Below are the code and all the weights of a small trained network. Each question names an input and a target symbol and asks about switching units off, where a switched-off unit gives its printed mean instead of its output.

import numpy as np


def w(rows, s, z=0):
    codes = np.array(rows[::2]) - 128.0
    scale = np.full(codes.shape[1], s)
    scale[-1] = z or s
    return codes * scale


def norm(h):
    return h / np.sqrt((h * h).mean(-1, keepdims=True) + 1e-5)


def f(y):
    return y / 2 * (1 + np.tanh(0.7978845608 * (y + 0.044715 * y**3)))


def softmax(a):
    e = np.exp(a - a.max(-1, keepdims=True))
    return e / e.sum(-1, keepdims=True)


def log_softmax(a):
    a = a - a.max(-1, keepdims=True)
    return a - np.log(np.exp(a).sum(-1, keepdims=True))


def net(x, mask):
    ids = ['Δαγστφψ'.index(c) for c in x.split()]
    T = len(ids)
    res = E[ids] + P[:T]
    r = norm(res)
    for j in range(3):
        rows = slice(3 * j, 3 * j + 3)
        q, k, v = (r @ M[0][rows].T for M in (Q, K, V))
        z = softmax(np.where(np.tri(T) > 0, q @ k.T / 3**0.5, -1e9)) @ v
        o = O[0][rows]
        res = res + np.where(mask[j], z, o[:, -1]) @ o[:, :-1]
    y = f(norm(res) @ A[0][:, :-1].T + A[0][:, -1])
    res = res + np.where(mask[3:7], y, B[0][:, -1]) @ B[0][:, :-1]
    return log_softmax(norm(res)[-1] @ U[:, :-1].T + U[:, -1])


Q, K, V, O, A, B = {}, {}, {}, {}, {}, {}
E = w([
[92,210,66,195,139],'Δ',
[121,139,111,104,150],'α',
[147,209,128,155,133],'γ',
[130,76,160,22,88],'σ',
[115,122,85,190,126],'τ',
[178,150,87,163,131],'φ',
[102,133,131,2,135],'ψ',
],0.0086)
P = w([
[115,147,119,118,115],'0',
[129,111,134,125,101],'1',
[113,141,121,117,127],'2',
[130,110,135,125,105],'3',
[118,146,101,115,132],'4',
[131,110,134,125,106],'5',
[119,147,85,115,136],'6',
[131,112,135,127,108],'7',
[125,145,71,114,142],'8',
[129,112,134,125,107],'9',
[86,137,250,154,121],'10',
],0.017)
Q[0] = w([
[187,164,126,245,123],'h1',
[159,150,212,95,101],'h1',
[194,202,145,255,112],'h1',
[154,165,108,173,121],'h2',
[128,166,78,153,163],'h2',
[136,139,186,153,114],'h2',
[119,133,47,104,132],'h3',
[145,207,41,109,154],'h3',
[151,107,116,153,147],'h3',
],0.0097)
K[0] = w([
[161,157,149,253,126],'h1',
[132,139,198,91,73],'h1',
[133,171,155,239,101],'h1',
[143,112,139,163,162],'h2',
[161,123,159,184,103],'h2',
[36,135,103,142,174],'h2',
[147,160,77,189,130],'h3',
[134,106,42,193,110],'h3',
[125,134,89,116,114],'h3',
],0.012)
V[0] = w([
[165,165,152,255,119],'h1',
[154,54,39,171,223],'h1',
[199,95,123,102,96],'h1',
[97,109,42,93,55],'h2',
[148,144,132,169,70],'h2',
[166,117,188,104,109],'h2',
[120,126,124,139,104],'h3',
[34,194,189,138,112],'h3',
[85,58,133,169,145],'h3',
],0.0044)
O[0] = w([
[108,84,157,2,77,63],'h1',
[116,180,143,86,108,58],'h1',
[91,156,115,151,204,135],'h1',
[144,95,138,193,220,252],'h2',
[173,178,136,165,120,149],'h2',
[127,142,107,113,150,104],'h2',
[138,109,95,143,143,144],'h3',
[104,171,120,142,195,148],'h3',
[83,126,61,129,83,76],'h3',
],0.0042,0.0038)
A[0] = w([
[224,82,135,219,55,89],'n1',
[205,205,41,177,92,111],'n2',
[177,202,239,187,3,24],'n3',
[96,136,22,183,28,1],'n4',
],0.0046,0.0053)
B[0] = w([
[88,255,121,105,153,173],'n1',
[159,8,129,93,109,252],'n2',
[62,89,105,80,183,133],'n3',
[45,83,138,69,187,113],'n4',
],0.0067,0.0023)
U = w([
[21,31,86,133,67,88],'Δ',
[184,132,119,254,200,111],'α',
[75,215,126,28,168,104],'γ',
[216,45,162,117,46,244],'σ',
[57,212,71,198,39,124],'τ',
[222,243,143,104,58,196],'φ',
[140,46,151,68,248,4],'ψ',
],0.0088,0.0026)

Each question gives the input, a string of symbols that net reads in full, and the target symbol t.
The units are the heads (3 rows each of Q, K, V and O) and the neurons (one row each of A and B). Each row of codes is followed by its name. A weight is (code - 128) times the scale printed after its matrix; where a second scale follows, it is the last column's (O, A, B and U).
mask holds one flag per unit, heads first, then neurons. A switched-off unit (its flag False) gives its mean, the last column of its rows in O or B, instead of its output. The means were averaged over made-up inputs and are rounded, as every weight is.
A unit's drop is (log p(t) with every unit on - log p(t) with that unit switched off) / (log p(t) with every unit on - log p(t) with every unit switched off).
The circuit of an input: a set's keep is (log p(t) with only the set's units on - log p(t) with every unit switched off) / (log p(t) with every unit on - log p(t) with every unit switched off). Starting from all 7 units, units are removed one at a time, each time the one whose removal leaves the highest keep (on an exact tie, the one counted first), for as long as the keep stays at least 0.8.
circuit, biggest first: the units of the circuit, biggest drop first
top k neurons: the k neurons with the biggest drops, biggest first
which heads matter: for each layer, one digit per head in row order, 1 if its drop is at least 0.15 and else 0, layers parted by /
drop of u: that unit's drop, to one decimal
input γ τ τ τ ψ α α τ ψ γ, target γ: circuit, biggest first -> h1, n3, n1
input ψ α γ φ γ, target σ: circuit, biggest first -> n2, h3, n1
input α φ α α, target α: which heads matter -> 000
input φ τ α τ σ α Δ γ σ Δ, target Δ: circuit, biggest first -> h1, n4
input Δ σ φ, target σ: circuit, biggest first -> n2, h1
input σ τ φ φ α, target α: which heads matter -> 100
input ψ γ σ, target ψ: circuit, biggest first -> h1, n1, n2
input α φ γ γ Δ γ τ, target Δ: circuit, biggest first -> h1, n2, n4
input φ α τ α α τ, target τ: circuit, biggest first -> n1, h1
input σ σ σ γ φ α τ, target Δ: circuit, biggest first -> n2, h1, n4, h3
input Δ Δ γ, target φ: top neuron -> n1
input φ Δ γ, target φ: top 2 neurons -> n1, n4
input τ γ ψ α γ τ φ, target σ: top 2 neurons -> n2, n1
input φ φ σ Δ α φ, target φ: top neuron -> n1
input ψ α γ Δ γ σ γ Δ, target Δ: drop of n4 -> 0.2
input τ φ φ ψ ψ τ, target τ: drop of n2 -> 0.1
input α α Δ φ σ γ Δ α α γ, target γ: drop of n3 -> 0.5
